Below is a small trained network, with its code and all its weights. Each question gives an input and a class and asks what happens when units are switched off, that is, made to give their printed mean instead of their output.

import numpy as np


def w(rows, s, z=0):
    codes = np.array(rows[::2]) - 128.0
    scale = np.full(codes.shape[1], s)
    scale[-1] = z or s
    return codes * scale


def norm(h):
    return h / np.sqrt((h * h).mean(-1, keepdims=True) + 1e-5)


def f(y):
    return np.maximum(y, 0)


def log_softmax(a):
    a = a - a.max(-1, keepdims=True)
    return a - np.log(np.exp(a).sum(-1, keepdims=True))


def net(x, mask):
    res = np.array(x, float).reshape(1, 3) / 4 @ E
    u = 0
    for l in range(2):
        y = f(norm(res) @ A[l][:, :-1].T + A[l][:, -1])
        res = res + np.where(mask[u : u + 11], y, B[l][:, -1]) @ B[l][:, :-1]
        u += 11
    return log_softmax(norm(res)[-1] @ U[:, :-1].T + U[:, -1])


A, B = {}, {}
E = w([
[161,71,123,254,72,196,2,97,129,152,143,69],'x0',
[229,148,199,119,89,101,129,126,191,14,163,141],'x1',
[188,210,136,142,122,195,72,131,44,128,26,217],'x2',
],0.00055)
A[0] = w([
[131,129,124,127,131,128,132,126,131,133,130,130,107],'0.n0',
[110,38,112,184,105,141,76,101,221,160,211,66,75],'0.n1',
[121,128,127,125,129,125,135,127,122,128,129,129,82],'0.n2',
[125,127,128,127,129,123,128,131,129,124,129,134,86],'0.n3',
[169,141,168,207,71,180,59,98,69,142,93,83,23],'0.n4',
[129,121,130,126,128,125,128,125,129,127,124,132,117],'0.n5',
[88,137,164,53,148,35,246,156,156,105,180,69,82],'0.n6',
[47,126,83,78,173,128,179,143,92,171,109,137,2],'0.n7',
[138,132,137,131,126,128,129,125,116,126,123,119,54],'0.n8',
[59,113,135,78,164,63,212,136,144,152,178,53,59],'0.n9',
[125,132,123,126,129,129,128,126,127,126,130,135,99],'0.n10',
],0.0012,0.00092)
B[0] = w([
[126,126,126,126,125,126,125,130,133,118,129,129,128],'0.n0',
[96,177,149,94,127,100,221,153,51,113,115,77,226],'0.n1',
[136,130,139,128,121,120,130,125,138,125,131,122,128],'0.n2',
[128,126,130,127,125,130,131,132,127,126,130,126,128],'0.n3',
[89,72,68,103,144,144,118,152,207,123,172,191,206],'0.n4',
[123,133,124,131,129,133,132,125,130,127,131,127,128],'0.n5',
[138,95,98,164,108,222,8,129,162,127,133,209,249],'0.n6',
[149,119,113,131,168,34,174,95,175,192,116,130,177],'0.n7',
[116,119,119,118,128,131,129,140,148,120,146,143,128],'0.n8',
[123,72,75,167,99,207,24,117,151,137,121,187,211],'0.n9',
[128,130,136,133,123,139,123,121,127,132,134,107,128],'0.n10',
],0.0015,0.0016)
A[1] = w([
[107,103,123,87,142,54,200,138,173,130,162,127,188],'1.n0',
[121,116,154,141,122,111,139,128,127,123,162,4,151],'1.n1',
[94,126,82,121,152,151,102,144,115,198,95,171,70],'1.n2',
[163,119,106,123,129,146,105,116,159,69,121,175,35],'1.n3',
[66,117,101,130,164,126,147,115,75,188,121,62,16],'1.n4',
[113,166,129,93,147,108,182,127,71,141,93,129,22],'1.n5',
[178,108,163,140,79,133,110,135,175,47,172,122,137],'1.n6',
[191,189,221,89,109,92,155,140,133,69,118,136,2],'1.n7',
[160,151,144,163,113,141,96,120,80,139,87,125,3],'1.n8',
[152,128,135,175,103,157,79,115,94,143,105,118,14],'1.n9',
[144,187,126,78,144,118,165,140,89,120,84,159,123],'1.n10',
],0.0024,0.00054)
B[1] = w([
[146,138,132,130,161,202,42,82,141,165,97,165,180],'1.n0',
[121,147,173,178,143,78,188,119,40,164,84,89,192],'1.n1',
[133,112,125,154,182,84,173,43,128,167,61,91,234],'1.n2',
[122,142,145,123,74,155,112,190,109,90,190,97,217],'1.n3',
[141,133,175,110,59,182,73,201,131,24,209,161,198],'1.n4',
[192,164,168,131,126,84,140,122,173,121,155,80,166],'1.n5',
[196,234,186,90,192,93,145,109,143,167,96,138,254],'1.n6',
[20,4,8,147,93,150,133,130,104,145,107,136,205],'1.n7',
[93,108,120,57,159,112,145,128,192,128,172,153,162],'1.n8',
[92,103,116,59,157,118,144,127,182,123,162,161,179],'1.n9',
[171,145,141,182,90,74,168,140,102,112,133,49,197],'1.n10',
],0.002,0.0024)
U = w([
[53,33,8,129,203,180,83,45,165,211,95,183,168],'0',
[204,211,186,170,179,16,222,77,78,177,70,37,202],'1',
[207,197,169,37,130,189,45,171,223,75,216,210,162],'2',
[146,113,9,107,2,95,200,222,56,30,108,132,2],'3',
[49,74,182,210,61,183,97,181,18,115,234,38,39],'4',
],0.0056,0.0011)

Each question gives the input, the list of numbers given to net, and the class t.
The units are the neurons (one row each of A and B). Each row of codes is followed by its name. A weight is (code - 128) times the scale printed after its matrix; where a second scale follows, it is the last column's (A, B and U).
mask holds one flag per neuron, layer by layer. A switched-off neuron (its flag False) gives its mean, the last column of its row in B, instead of its output. The means were averaged over made-up inputs and are rounded, as every weight is.
A unit's drop is (log p(t) with every unit on - log p(t) with that unit switched off) / (log p(t) with every unit on - log p(t) with every unit switched off).
The circuit of an input: a set's keep is (log p(t) with only the set's units on - log p(t) with every unit switched off) / (log p(t) with every unit on - log p(t) with every unit switched off). Starting from the 12 units with the biggest drops (on a tie, the unit counted first), units are removed one at a time, each time the one whose removal leaves the highest keep (on an exact tie, the one counted first), for as long as the keep stays at least 0.8.
circuit, biggest first: the units of the circuit, biggest drop first
most important unit: the unit with the biggest drop
top k neurons: the k neurons with the biggest drops, biggest first
top k neurons in layer l: the k neurons of layer l with the biggest drops, biggest first
input [-6,1,-1], class 2: circuit, biggest first -> (0.n6)
input [-3,0,-1], class 0: top 2 neurons -> (1.n4; 1.n2)
input [0,1,-8], class 2: top 2 neurons -> (1.n7; 0.n6)
input [2,-1,8], class 0: circuit, biggest first -> (1.n6; 1.n4; 1.n8)
input [-4,1,-8], class 2: circuit, biggest first -> (0.n6; 1.n7)
input [3,-7,0], class 4: top 3 neurons -> (1.n4; 0.n6; 0.n9)
input [2,2,-8], class 1: circuit, biggest first -> (1.n1; 1.n6)
input [0,2,-8], class 2: top 2 neurons -> (0.n6; 0.n9)
input [7,-8,-1], class 4: circuit, biggest first -> (1.n4; 0.n6)
input [2,5,0], class 1: top 3 neurons -> (1.n6; 0.n6; 0.n9)
input [6,2,0], class 1: top 4 neurons -> (0.n6; 0.n1; 0.n9; 1.n1)
input [-1,1,3], class 3: top 2 neurons -> (1.n7; 1.n10)
input [-2,4,1], class 3: top 2 neurons in layer 0 -> (0.n9; 0.n4)
input [-2,1,-1], class 2: top 2 neurons -> (1.n7; 1.n3)
input [-7,7,7], class 3: circuit, biggest first -> (1.n7)
input [-2,0,-4], class 0: top 2 neurons in layer 1 -> (1.n4; 1.n2)
input [1,0,-3], class 4: top 2 neurons -> (0.n1; 1.n6)
input [1,-3,-5], class 4: top 4 neurons -> (0.n1; 1.n4; 0.n4; 1.n7)
input [1,3,-3], class 1: top 2 neurons in layer 0 -> (0.n1; 0.n4)
input [-1,-7,5], class 1: most important unit -> 0.n6
input [-7,0,-5], class 0: top 2 neurons -> (1.n4; 1.n6)
input [-1,7,6], class 3: top 2 neurons -> (1.n7; 0.n6)
input [-2,1,8], class 3: top 2 neurons in layer 1 -> (1.n6; 1.n7)
input [1,-8,0], class 4: top 2 neurons in layer 1 -> (1.n4; 1.n6)
